Below is a small trained network, with its code and all its weights. Each question gives an input and a class and asks what happens when units are switched off, that is, made to give their printed mean instead of their output.

import numpy as np


def w(rows, s, z=0):
    codes = np.array(rows[::2]) - 128.0
    scale = np.full(codes.shape[1], s)
    scale[-1] = z or s
    return codes * scale


def f(y):
    return np.maximum(y, 0)


def log_softmax(a):
    a = a - a.max(-1, keepdims=True)
    return a - np.log(np.exp(a).sum(-1, keepdims=True))


def net(x, mask):
    res = np.array(x, float).reshape(1, 5) / 4 @ E
    y = f(res @ A[0][:, :-1].T + A[0][:, -1])
    res = res + np.where(mask, y, B[0][:, -1]) @ B[0][:, :-1]
    return log_softmax(res[-1] @ U[:, :-1].T + U[:, -1])


A, B = {}, {}
E = w([
[132,129,118,126,132,125,128,125,130,127,123,133],'x0',
[157,115,76,147,229,251,107,120,112,140,156,29],'x1',
[232,164,126,108,82,164,159,136,141,153,238,179],'x2',
[193,174,231,139,159,134,116,27,119,203,63,148],'x3',
[129,128,123,125,131,127,128,127,129,127,126,129],'x4',
],0.014)
A[0] = w([
[167,136,166,114,172,177,124,86,120,152,98,103,33],'N1',
[187,134,139,107,52,81,133,125,143,134,177,178,74],'N2',
[177,137,121,129,133,175,131,135,130,133,179,119,2],'N3',
[252,144,115,116,92,147,135,128,128,135,244,182,126],'N4',
[106,128,109,133,140,119,137,131,121,130,136,151,176],'N5',
[106,141,138,121,106,102,134,140,132,120,87,134,174],'N6',
[109,139,116,129,158,170,133,124,140,140,111,88,124],'N7',
[90,126,50,126,158,200,130,194,128,100,184,55,130],'N8',
[64,124,97,111,47,64,131,186,127,99,159,160,241],'N9',
[165,136,105,137,80,151,129,150,138,122,170,142,74],'N10',
[132,137,154,118,108,97,126,105,135,142,114,138,130],'N11',
[153,147,212,115,85,82,132,83,129,155,69,170,122],'N12',
[171,137,149,140,183,177,130,91,134,146,105,94,31],'N13',
],0.019,0.0082)
B[0] = w([
[146,176,128,124,99,182,126,118,157,154,82,70,208],'N1',
[149,196,155,113,137,177,130,208,72,100,69,176,195],'N2',
[110,75,105,140,121,119,97,38,183,182,227,79,173],'N3',
[213,184,111,118,76,136,162,116,144,141,253,181,238],'N4',
[89,143,107,110,93,155,112,126,134,127,114,152,146],'N5',
[92,101,93,129,94,106,135,66,146,143,168,108,170],'N6',
[127,146,152,115,153,154,123,189,89,96,95,126,184],'N7',
[121,67,123,125,175,132,118,114,52,105,159,219,252],'N8',
[99,184,106,113,80,136,133,184,215,140,111,15,230],'N9',
[201,95,193,160,206,45,161,187,159,126,112,74,168],'N10',
[128,127,129,135,132,94,139,95,92,109,128,150,168],'N11',
[123,68,161,142,153,75,111,80,99,140,111,220,234],'N12',
[139,169,129,140,117,170,137,124,155,129,107,46,208],'N13',
],0.026,0.036)
U = w([
[25,103,94,93,62,68,102,135,196,104,59,50,252],'0',
[162,191,135,80,62,95,185,205,200,113,157,125,156],'1',
[71,48,106,122,206,154,67,125,47,63,98,147,151],'2',
[180,65,100,138,192,143,149,110,121,127,240,177,43],'3',
[62,57,179,153,106,24,74,27,106,145,27,175,171],'4',
[201,166,222,140,100,90,147,81,89,154,125,253,54],'5',
[113,163,165,153,163,209,68,92,127,124,6,1,106],'6',
[200,187,143,155,97,212,142,44,198,196,166,64,58],'7',
],0.0078,0.004)

Each question gives the input, the list of numbers given to net, and the class t.
The units are the neurons (one row each of A and B). Each row of codes is followed by its name. A weight is (code - 128) times the scale printed after its matrix; where a second scale follows, it is the last column's (A, B and U).
mask holds one flag per neuron, in row order. A switched-off neuron (its flag False) gives its mean, the last column of its row in B, instead of its output. The means were averaged over made-up inputs and are rounded, as every weight is.
A unit's drop is (log p(t) with every unit on - log p(t) with that unit switched off) / (log p(t) with every unit on - log p(t) with every unit switched off).
The circuit of an input: a set's keep is (log p(t) with only the set's units on - log p(t) with every unit switched off) / (log p(t) with every unit on - log p(t) with every unit switched off). Starting from the 12 units with the biggest drops (on a tie, the unit counted first), units are removed one at a time, each time the one whose removal leaves the highest keep (on an exact tie, the one counted first), for as long as the keep stays at least 0.8.
units of the circuit, in order: the units of the circuit, biggest drop first
unit that matters most: the unit with the biggest drop
k most important neurons: the k neurons with the biggest drops, biggest first
drop of u: that unit's drop, to one decimal
input [-3,-7,4,-2,-8], class 1: units of the circuit, in order : (N9)
input [-5,0,7,-3,6], class 1: units of the circuit, in order : (N12; N2)
input [-8,-6,-3,0,-5], class 0: 2 most important neurons : (N9; N8)
input [-6,-7,0,7,2], class 4: 2 most important neurons : (N4; N12)
input [-3,-1,-7,0,7], class 0: 2 most important neurons : (N8; N4)
input [6,6,-4,1,6], class 6: 2 most important neurons : (N13; N12)
input [0,1,8,0,7], class 3: 2 most important neurons : (N9; N3)
input [-5,-5,-2,2,-8], class 4: 2 most important neurons : (N4; N12)
input [2,2,-6,-8,-2], class 2: 2 most important neurons : (N8; N4)
input [-7,-2,0,-6,0], class 0: 2 most important neurons : (N4; N9)
input [8,1,7,-7,7], class 3: 2 most important neurons : (N8; N3)
input [2,-3,6,0,8], class 1: 2 most important neurons : (N8; N9)
input [-8,0,0,8,-6], class 4: 3 most important neurons : (N12; N4; N9)
input [5,1,-6,-8,7], class 2: unit that matters most : N8
input [1,3,0,2,3], class 6: drop of N4 : 1.2
input [4,-3,-5,-4,2], class 0: drop of N4 : 0.1
input [8,7,-6,-5,6], class 2: drop of N2 : 0.0
